Below is a small trained network, with its code and all its weights. Each question gives an input and a target symbol and asks what happens when units are switched off, that is, made to give their printed mean instead of their output.

import numpy as np


def w(rows, s, z=0):
    codes = np.array(rows[::2]) - 128.0
    scale = np.full(codes.shape[1], s)
    scale[-1] = z or s
    return codes * scale


def f(y):
    return y / 2 * (1 + np.tanh(0.7978845608 * (y + 0.044715 * y**3)))


def softmax(a):
    e = np.exp(a - a.max(-1, keepdims=True))
    return e / e.sum(-1, keepdims=True)


def log_softmax(a):
    a = a - a.max(-1, keepdims=True)
    return a - np.log(np.exp(a).sum(-1, keepdims=True))


def net(x, mask):
    ids = ['βδθλξτω'.index(c) for c in x.split()]
    T = len(ids)
    res = E[ids] + P[:T]
    q, k, v = (res @ M[0].T for M in (Q, K, V))
    z = softmax(np.where(np.tri(T) > 0, q @ k.T / 3**0.5, -1e9)) @ v
    res = res + np.where(mask[0], z, O[0][:, -1]) @ O[0][:, :-1]
    y = f(res @ A[0][:, :-1].T + A[0][:, -1])
    res = res + np.where(mask[1:9], y, B[0][:, -1]) @ B[0][:, :-1]
    return log_softmax(res[-1] @ U[:, :-1].T + U[:, -1])


Q, K, V, O, A, B = {}, {}, {}, {}, {}, {}
E = w([
[124,143,93,121,116],'β',
[181,89,187,100,188],'δ',
[188,55,117,83,16],'θ',
[101,75,137,65,225],'λ',
[119,49,123,17,189],'ξ',
[125,132,208,193,128],'τ',
[1,16,205,184,105],'ω',
],0.013)
P = w([
[196,79,35,177,138],'0',
[213,56,124,92,172],'1',
[193,86,142,86,166],'2',
[183,112,160,69,166],'3',
[165,137,172,66,154],'4',
[145,148,173,51,150],'5',
[129,169,189,53,142],'6',
[113,179,194,41,141],'7',
[103,191,204,33,130],'8',
[89,214,218,37,125],'9',
[73,226,219,30,114],'10',
[65,234,228,17,125],'11',
[46,255,232,27,114],'12',
],0.0099)
Q[0] = w([
[239,128,216,93,166],'H0',
[119,144,93,149,232],'H0',
[140,137,24,254,171],'H0',
],0.0095)
K[0] = w([
[31,122,139,90,135],'H0',
[202,103,135,190,65],'H0',
[187,30,1,211,210],'H0',
],0.0099)
V[0] = w([
[3,13,10,67,207],'H0',
[178,229,21,54,152],'H0',
[79,241,233,132,246],'H0',
],0.0072)
O[0] = w([
[107,119,35,2,133,78],'H0',
[247,198,118,16,201,2],'H0',
[193,11,47,63,148,109],'H0',
],0.0095,0.0028)
A[0] = w([
[76,40,175,34,94,118],'N0',
[223,158,139,127,11,166],'N1',
[169,193,9,76,158,185],'N2',
[233,90,214,89,116,176],'N3',
[18,153,124,165,194,188],'N4',
[202,255,153,67,138,99],'N5',
[79,162,86,173,243,254],'N6',
[60,187,178,130,154,67],'N7',
],0.0077,0.0066)
B[0] = w([
[88,158,210,118,163,241],'N0',
[127,87,166,137,228,214],'N1',
[63,140,87,119,165,162],'N2',
[132,203,128,158,189,254],'N3',
[170,119,147,2,114,156],'N4',
[122,191,162,64,70,168],'N5',
[210,75,142,118,148,149],'N6',
[151,56,61,134,144,135],'N7',
],0.0087,0.0098)
U = w([
[205,185,196,142,108,132],'β',
[125,83,135,101,115,82],'δ',
[50,255,142,192,156,107],'θ',
[142,197,107,87,147,120],'λ',
[157,85,109,177,236,253],'ξ',
[161,111,105,73,196,23],'τ',
[229,49,89,82,198,103],'ω',
],0.0088,0.0052)

Each question gives the input, a string of symbols that net reads in full, and the target symbol t.
The units are the heads (3 rows each of Q, K, V and O) and the neurons (one row each of A and B). Each row of codes is followed by its name. A weight is (code - 128) times the scale printed after its matrix; where a second scale follows, it is the last column's (O, A, B and U).
mask holds one flag per unit, heads first, then neurons. A switched-off unit (its flag False) gives its mean, the last column of its rows in O or B, instead of its output. The means were averaged over made-up inputs and are rounded, as every weight is.
A unit's drop is (log p(t) with every unit on - log p(t) with that unit switched off) / (log p(t) with every unit on - log p(t) with every unit switched off).
The circuit of an input: a set's keep is (log p(t) with only the set's units on - log p(t) with every unit switched off) / (log p(t) with every unit on - log p(t) with every unit switched off). Starting from all 9 units, units are removed one at a time, each time the one whose removal leaves the highest keep (on an exact tie, the one counted first), for as long as the keep stays at least 0.8.
circuit, biggest first: the units of the circuit, biggest drop first
top k neurons: the k neurons with the biggest drops, biggest first
drop of u: that unit's drop, to one decimal
input θ δ δ θ θ ξ, target λ: top 2 neurons	(N1 N5)
input δ θ δ, target β: circuit, biggest first	(H0 N1)
input β ξ ω θ ω δ ω δ ξ τ τ ξ ξ, target ξ: circuit, biggest first	(H0 N4)
input ξ τ ω τ, target δ: circuit, biggest first	(H0 N3 N4)
input δ θ ω β β θ δ ξ τ τ ω, target δ: circuit, biggest first	(N3 H0)
input θ θ β ω θ θ ξ β, target λ: circuit, biggest first	(H0 N1 N0)
input τ ξ β θ, target λ: circuit, biggest first	(H0)
input ω ω θ δ ξ θ λ, target ω: top 4 neurons	(N6 N4 N3 N7)
input ξ δ ξ λ β, target λ: circuit, biggest first	(H0 N5)
input λ β τ θ δ β θ θ θ δ θ β, target β: circuit, biggest first	(H0 N5)
input θ δ ξ τ θ θ ξ δ, target λ: circuit, biggest first	(H0 N1 N5 N3)
input θ θ β β ξ θ, target λ: circuit, biggest first	(H0 N5 N2)
input δ θ τ δ δ τ δ τ β, target ξ: top 2 neurons	(N5 N4)
input δ θ θ θ θ β θ θ, target θ: top 3 neurons	(N4 N6 N3)
input δ θ β θ τ θ β θ θ ω ξ τ λ, target ξ: top 2 neurons	(N5 N0)
input θ θ δ θ δ ω ω, target δ: top 2 neurons	(N4 N3)
input δ τ τ β ω θ θ θ ω θ ξ, target δ: top 2 neurons	(N3 N1)
input β θ θ λ θ θ β, target β: top 2 neurons	(N5 N6)
input θ θ δ, target β: drop of N1	0.3
input θ ξ θ ω δ, target δ: drop of N1	0.1
